Below is a small trained network, with its code and all its weights. Each question gives an input and a target symbol and asks what happens when units are switched off, that is, made to give their printed mean instead of their output.

import numpy as np


def w(rows, s, z=0):
    codes = np.array(rows[::2]) - 128.0
    scale = np.full(codes.shape[1], s)
    scale[-1] = z or s
    return codes * scale


def f(y):
    return y / 2 * (1 + np.tanh(0.7978845608 * (y + 0.044715 * y**3)))


def softmax(a):
    e = np.exp(a - a.max(-1, keepdims=True))
    return e / e.sum(-1, keepdims=True)


def log_softmax(a):
    a = a - a.max(-1, keepdims=True)
    return a - np.log(np.exp(a).sum(-1, keepdims=True))


def net(x, mask):
    ids = ['δζθμξπτφψω'.index(c) for c in x.split()]
    T = len(ids)
    res = E[ids] + P[:T]
    u = 0
    for l in range(3):
        r = res
        for j in range(2):
            rows = slice(2 * j, 2 * j + 2)
            q, k, v = (r @ M[l][rows].T for M in (Q, K, V))
            z = softmax(np.where(np.tri(T) > 0, q @ k.T / 2**0.5, -1e9)) @ v
            o = O[l][rows]
            res = res + np.where(mask[u + j], z, o[:, -1]) @ o[:, :-1]
        u += 2
        y = f(res @ A[l][:, :-1].T + A[l][:, -1])
        res = res + np.where(mask[u : u + 4], y, B[l][:, -1]) @ B[l][:, :-1]
        u += 4
    return log_softmax(res[-1] @ U[:, :-1].T + U[:, -1])


Q, K, V, O, A, B = {}, {}, {}, {}, {}, {}
E = w([
[192,181,193,165],'δ',
[144,67,6,62],'ζ',
[204,74,92,182],'θ',
[96,136,159,154],'μ',
[92,185,107,69],'ξ',
[251,101,76,154],'π',
[66,109,91,88],'τ',
[134,79,163,124],'φ',
[147,72,65,154],'ψ',
[73,214,206,107],'ω',
],0.011)
P = w([
[48,163,99,151],'0',
[211,160,113,47],'1',
[115,137,134,173],'2',
[229,158,128,35],'3',
[98,124,134,186],'4',
[185,167,122,99],'5',
[104,117,138,178],'6',
[209,152,146,57],'7',
[107,117,140,173],'8',
[189,147,143,85],'9',
[65,92,143,194],'10',
[168,157,130,106],'11',
[123,120,142,155],'12',
[221,146,150,1],'13',
],0.01)
Q[0] = w([
[133,170,121,106],'0.h1',
[105,101,147,203],'0.h1',
[21,64,98,254],'0.h2',
[169,134,53,222],'0.h2',
],0.0068)
K[0] = w([
[72,161,110,135],'0.h1',
[218,104,129,141],'0.h1',
[254,96,121,148],'0.h2',
[183,12,144,255],'0.h2',
],0.0063)
V[0] = w([
[72,157,113,107],'0.h1',
[101,103,74,144],'0.h1',
[141,86,63,161],'0.h2',
[253,93,193,253],'0.h2',
],0.006)
O[0] = w([
[54,91,197,172,148],'0.h1',
[139,123,112,104,115],'0.h1',
[116,101,56,164,119],'0.h2',
[218,209,60,254,2],'0.h2',
],0.0058,0.00084)
A[0] = w([
[121,131,106,91,130],'0.n1',
[254,111,127,131,252],'0.n2',
[53,48,70,226,178],'0.n3',
[81,185,148,80,139],'0.n4',
],0.0085,0.0039)
B[0] = w([
[157,95,109,132,140],'0.n1',
[151,182,74,85,255],'0.n2',
[114,1,80,200,185],'0.n3',
[99,142,87,190,163],'0.n4',
],0.0083,0.0058)
Q[1] = w([
[252,94,142,224],'1.h1',
[165,65,78,185],'1.h1',
[201,189,146,146],'1.h2',
[147,114,95,186],'1.h2',
],0.0033)
K[1] = w([
[80,180,98,254],'1.h1',
[185,101,100,112],'1.h1',
[96,177,92,154],'1.h2',
[151,186,130,154],'1.h2',
],0.0039)
V[1] = w([
[254,57,199,76],'1.h1',
[114,136,194,184],'1.h1',
[124,197,138,90],'1.h2',
[151,154,149,96],'1.h2',
],0.0041)
O[1] = w([
[179,152,120,122,63],'1.h1',
[105,62,3,95,2],'1.h1',
[137,140,48,137,110],'1.h2',
[99,148,169,153,103],'1.h2',
],0.0053,0.0015)
A[1] = w([
[92,139,162,255,200],'1.n1',
[109,206,192,110,252],'1.n2',
[87,158,238,219,89],'1.n3',
[217,149,127,80,149],'1.n4',
],0.009,0.0024)
B[1] = w([
[116,158,186,230,214],'1.n1',
[105,142,40,135,214],'1.n2',
[104,250,152,125,172],'1.n3',
[1,131,157,151,253],'1.n4',
],0.0083,0.0054)
Q[2] = w([
[153,179,158,1],'2.h1',
[104,128,92,177],'2.h1',
[79,106,96,50],'2.h2',
[130,104,117,194],'2.h2',
],0.0073)
K[2] = w([
[119,108,141,253],'2.h1',
[234,142,124,51],'2.h1',
[98,88,155,169],'2.h2',
[194,213,99,127],'2.h2',
],0.0064)
V[2] = w([
[225,126,36,103],'2.h1',
[157,3,112,198],'2.h1',
[56,51,115,123],'2.h2',
[122,178,180,197],'2.h2',
],0.0069)
O[2] = w([
[60,99,63,147,4],'2.h1',
[167,92,90,254,78],'2.h1',
[129,65,167,153,205],'2.h2',
[179,169,127,118,199],'2.h2',
],0.0085,0.0036)
A[2] = w([
[255,145,128,106,182],'2.n1',
[69,223,186,208,4],'2.n2',
[78,174,62,63,181],'2.n3',
[102,178,199,162,114],'2.n4',
],0.0073,0.0023)
B[2] = w([
[193,253,70,57,157],'2.n1',
[203,20,56,15,253],'2.n2',
[41,82,121,110,206],'2.n3',
[192,55,127,57,211],'2.n4',
],0.0057,0.0058)
U = w([
[137,103,152,44,1],'δ',
[255,179,134,118,110],'ζ',
[208,139,90,196,95],'θ',
[75,64,67,104,84],'μ',
[115,118,100,186,138],'ξ',
[132,156,98,155,128],'π',
[98,129,234,140,209],'τ',
[201,61,185,110,152],'φ',
[21,156,162,115,178],'ψ',
[44,111,195,150,205],'ω',
],0.0073,0.0042)

Each question gives the input, a string of symbols that net reads in full, and the target symbol t.
The units are the heads (2 rows each of Q, K, V and O) and the neurons (one row each of A and B). Each row of codes is followed by its name. A weight is (code - 128) times the scale printed after its matrix; where a second scale follows, it is the last column's (O, A, B and U).
mask holds one flag per unit, layer by layer, with each layer's heads first. A switched-off unit (its flag False) gives its mean, the last column of its rows in O or B, instead of its output. The means were averaged over made-up inputs and are rounded, as every weight is.
A unit's drop is (log p(t) with every unit on - log p(t) with that unit switched off) / (log p(t) with every unit on - log p(t) with every unit switched off).
The circuit of an input: a set's keep is (log p(t) with only the set's units on - log p(t) with every unit switched off) / (log p(t) with every unit on - log p(t) with every unit switched off). Starting from the 12 units with the biggest drops (on a tie, the unit counted first), units are removed one at a time, each time the one whose removal leaves the highest keep (on an exact tie, the one counted first), for as long as the keep stays at least 0.8.
units of the circuit, in order: the units of the circuit, biggest drop first
unit that matters most: the unit with the biggest drop
k most important neurons: the k neurons with the biggest drops, biggest first
k most important neurons of layer l: the k neurons of layer l with the biggest drops, biggest first
heads that matter: for each layer, one digit per head in row order, 1 if its drop is at least 0.15 and else 0, layers parted by /
input π μ δ μ ζ ζ ξ ω φ δ ψ φ μ φ, target θ: heads that matter -> 00 / 00 / 10
input μ μ δ, target ζ: heads that matter -> 00 / 00 / 01
input π τ τ ψ δ δ φ δ δ ω μ ψ ψ μ, target ζ: 2 most important neurons -> [1.n1; 0.n3]
input δ μ ω μ δ θ π ξ, target ψ: heads that matter -> 00 / 00 / 10
input δ ζ ξ μ, target ψ: unit that matters most -> 0.n3
input μ ζ ξ τ ω, target δ: 2 most important neurons of layer 1 -> [1.n3; 1.n4]
input δ μ ζ τ, target ψ: 2 most important neurons of layer 1 -> [1.n4; 1.n1]
input π δ ζ φ θ δ μ ψ φ μ μ ω π τ, target ζ: 2 most important neurons of layer 1 -> [1.n1; 1.n2]
input δ ζ ω μ ζ μ ξ δ ζ θ δ τ μ ζ, target ψ: 2 most important neurons -> [1.n4; 2.n2]
input μ θ θ μ μ φ φ θ τ ξ ψ τ ω ψ, target θ: units of the circuit, in order -> [2.h1; 0.n3; 1.n1; 0.h2]
input ζ ψ ξ ξ ξ ξ ζ θ ξ τ μ ξ φ ω, target ζ: units of the circuit, in order -> [2.h1; 1.n1; 0.n3]
input φ ζ μ μ μ ζ δ μ, target ζ: units of the circuit, in order -> [2.h1; 1.n1; 0.n3; 2.n1]
input δ φ ξ δ μ, target φ: units of the circuit, in order -> [2.n2; 1.n1; 2.n4; 0.n2]
input μ ξ μ ψ, target ζ: heads that matter -> 10 / 00 / 11
input δ π δ π μ π, target ψ: heads that matter -> 00 / 00 / 10
input θ μ φ ξ ω μ ψ μ ω ζ μ δ μ ζ, target ζ: units of the circuit, in order -> [2.h1; 0.n2; 2.n1]
input μ φ δ φ, target ζ: units of the circuit, in order -> [2.h1; 0.n2; 2.n1]
input δ π ω μ, target ψ: 2 most important neurons -> [1.n4; 0.n3]
input ξ δ ω ψ δ ξ π π, target ψ: units of the circuit, in order -> [1.n4; 0.n2; 0.n3; 2.h1]
input ω ω μ δ μ μ μ μ μ ξ, target ζ: 3 most important neurons -> [1.n1; 0.n2; 2.n1]
input ξ φ ω φ π ζ ω π ψ τ θ, target θ: unit that matters most -> 1.n4
input μ π ζ ξ θ φ φ δ φ ω ψ π μ ζ, target θ: units of the circuit, in order -> [2.h1; 0.n3; 0.h2]
input ξ τ π τ θ, target θ: heads that matter -> 01 / 00 / 00
input π π μ δ μ ψ ω μ π μ μ φ, target ζ: heads that matter -> 00 / 00 / 11
